Below is a small trained network, with its code and all its weights. Each question gives an input and a target symbol and asks what happens when units are switched off, that is, made to give their printed mean instead of their output.

import numpy as np


def w(rows, s, z=0):
    codes = np.array(rows[::2]) - 128.0
    scale = np.full(codes.shape[1], s)
    scale[-1] = z or s
    return codes * scale


def f(y):
    return y / 2 * (1 + np.tanh(0.7978845608 * (y + 0.044715 * y**3)))


def softmax(a):
    e = np.exp(a - a.max(-1, keepdims=True))
    return e / e.sum(-1, keepdims=True)


def log_softmax(a):
    a = a - a.max(-1, keepdims=True)
    return a - np.log(np.exp(a).sum(-1, keepdims=True))


def net(x, mask):
    ids = ['ΞΠΩγδεστφ'.index(c) for c in x.split()]
    T = len(ids)
    res = E[ids] + P[:T]
    r = res
    for j in range(3):
        rows = slice(2 * j, 2 * j + 2)
        q, k, v = (r @ M[0][rows].T for M in (Q, K, V))
        z = softmax(np.where(np.tri(T) > 0, q @ k.T / 2**0.5, -1e9)) @ v
        o = O[0][rows]
        res = res + np.where(mask[j], z, o[:, -1]) @ o[:, :-1]
    y = f(res @ A[0][:, :-1].T + A[0][:, -1])
    res = res + np.where(mask[3:7], y, B[0][:, -1]) @ B[0][:, :-1]
    return log_softmax(res[-1] @ U[:, :-1].T + U[:, -1])


Q, K, V, O, A, B = {}, {}, {}, {}, {}, {}
E = w([
[255,232,63,249],'Ξ',
[88,78,90,107],'Π',
[172,114,210,111],'Ω',
[118,94,145,110],'γ',
[157,142,156,63],'δ',
[95,59,132,141],'ε',
[115,119,102,69],'σ',
[136,81,192,135],'τ',
[176,87,244,152],'φ',
],0.021)
P = w([
[128,114,110,88],'0',
[85,156,124,97],'1',
[158,96,99,95],'2',
[54,182,139,101],'3',
[170,118,77,102],'4',
[139,51,134,65],'5',
[44,202,131,105],'6',
[203,34,97,86],'7',
[1,230,161,118],'8',
[162,136,90,130],'9',
[89,36,120,173],'10',
],0.017)
Q[0] = w([
[212,200,60,181],'h1',
[220,2,86,132],'h1',
[122,113,161,136],'h2',
[90,123,135,116],'h2',
[119,123,173,90],'h3',
[146,99,127,104],'h3',
],0.018)
K[0] = w([
[45,148,180,99],'h1',
[94,250,112,225],'h1',
[99,135,137,141],'h2',
[163,142,111,158],'h2',
[161,122,92,154],'h3',
[135,195,114,155],'h3',
],0.018)
V[0] = w([
[16,26,39,238],'h1',
[175,102,255,241],'h1',
[67,97,190,81],'h2',
[102,71,104,77],'h2',
[141,98,95,175],'h3',
[64,65,171,117],'h3',
],0.014)
O[0] = w([
[77,102,2,87,180],'h1',
[233,120,141,59,41],'h1',
[101,129,117,60,209],'h2',
[104,166,172,109,255],'h2',
[148,84,60,159,129],'h3',
[141,110,143,98,179],'h3',
],0.018,0.0063)
A[0] = w([
[102,174,44,155,178],'n1',
[157,74,106,21,8],'n2',
[163,109,96,255,140],'n3',
[183,183,115,159,254],'n4',
],0.011,0.0095)
B[0] = w([
[221,60,170,161,255],'n1',
[141,225,50,158,214],'n2',
[126,169,137,50,209],'n3',
[93,3,52,195,187],'n4',
],0.011,0.025)
U = w([
[163,124,132,194,191],'Ξ',
[114,55,150,120,126],'Π',
[158,87,179,78,178],'Ω',
[83,89,169,1,149],'γ',
[134,152,174,144,112],'δ',
[114,129,90,109,138],'ε',
[77,138,133,162,96],'σ',
[142,156,153,61,155],'τ',
[189,163,146,152,3],'φ',
],0.0088,0.0066)

Each question gives the input, a string of symbols that net reads in full, and the target symbol t.
The units are the heads (2 rows each of Q, K, V and O) and the neurons (one row each of A and B). Each row of codes is followed by its name. A weight is (code - 128) times the scale printed after its matrix; where a second scale follows, it is the last column's (O, A, B and U).
mask holds one flag per unit, heads first, then neurons. A switched-off unit (its flag False) gives its mean, the last column of its rows in O or B, instead of its output. The means were averaged over made-up inputs and are rounded, as every weight is.
A unit's drop is (log p(t) with every unit on - log p(t) with that unit switched off) / (log p(t) with every unit on - log p(t) with every unit switched off).
The circuit of an input: a set's keep is (log p(t) with only the set's units on - log p(t) with every unit switched off) / (log p(t) with every unit on - log p(t) with every unit switched off). Starting from all 7 units, units are removed one at a time, each time the one whose removal leaves the highest keep (on an exact tie, the one counted first), for as long as the keep stays at least 0.8.
circuit, biggest first: the units of the circuit, biggest drop first
most important unit: the unit with the biggest drop
top k neurons: the k neurons with the biggest drops, biggest first
which heads matter: for each layer, one digit per head in row order, 1 if its drop is at least 0.15 and else 0, layers parted by /
input γ τ Ω ε ε σ Ω ε Ω γ Π, target γ: circuit, biggest first -> n1, h3
input Ω Π Ω ε ε Ω Π σ ε φ Π, target φ: circuit, biggest first -> h1, n2
input Π Π τ ε Ξ τ γ δ, target Ξ: most important unit -> h3
input γ δ δ ε Ω τ Π, target τ: circuit, biggest first -> h1, n1, n2
input ε ε ε ε ε γ ε, target γ: circuit, biggest first -> n2, h2
input Ω σ Π ε τ ε Ω γ Ω, target γ: circuit, biggest first -> n2, n1
input ε γ γ ε δ Π τ σ γ, target σ: which heads matter -> 100
input ε φ ε ε ε Π ε ε Π φ, target Π: circuit, biggest first -> h1, n1, n2
input Ω Π ε, target Π: top 2 neurons -> n1, n2
input δ δ ε ε γ Π δ Ω, target δ: circuit, biggest first -> h1, n1
input Π ε δ ε Π φ, target Π: circuit, biggest first -> h1, n2
input γ φ σ ε ε σ δ σ Ω τ, target Ω: circuit, biggest first -> h1, n2
input ε ε τ ε, target τ: circuit, biggest first -> h1, n2, n4, h2
input σ σ ε δ ε, target δ: circuit, biggest first -> h1, h3
input γ ε Π φ ε Π φ φ Π σ, target Π: top 3 neurons -> n1, n2, n3
input ε Π τ, target Π: top 2 neurons -> n1, n2
input δ ε γ σ, target γ: top 2 neurons -> n2, n1
input τ γ τ φ ε, target φ: top 2 neurons -> n2, n3
input γ Π τ ε ε ε δ Ξ Ω, target Ξ: top neuron -> n1
input δ Ω Ω Π ε Ω Π ε ε Ω φ, target Ω: circuit, biggest first -> h1
input γ δ τ δ, target τ: top 3 neurons -> n2, n1, n4
input Π ε ε δ, target ε: top 2 neurons -> n2, n3
input τ ε ε σ, target ε: top 2 neurons -> n2, n3
input σ δ ε ε τ γ σ Π Π γ, target Π: top 3 neurons -> n1, n2, n3
input ε Π τ φ Ω Π δ, target Π: top 2 neurons -> n1, n2
input γ γ Π Π, target Π: top 3 neurons -> n1, n2, n3
input ε ε Π Ω ε Π Ω Ω Π Ω, target Π: top 3 neurons -> n1, n2, n3
input τ ε σ ε Π φ ε ε Π γ σ, target γ: top 2 neurons -> n1, n2
input τ Ξ Π, target Ξ: most important unit -> n4
input τ γ δ ε Ω ε τ, target ε: top 2 neurons -> n2, n3
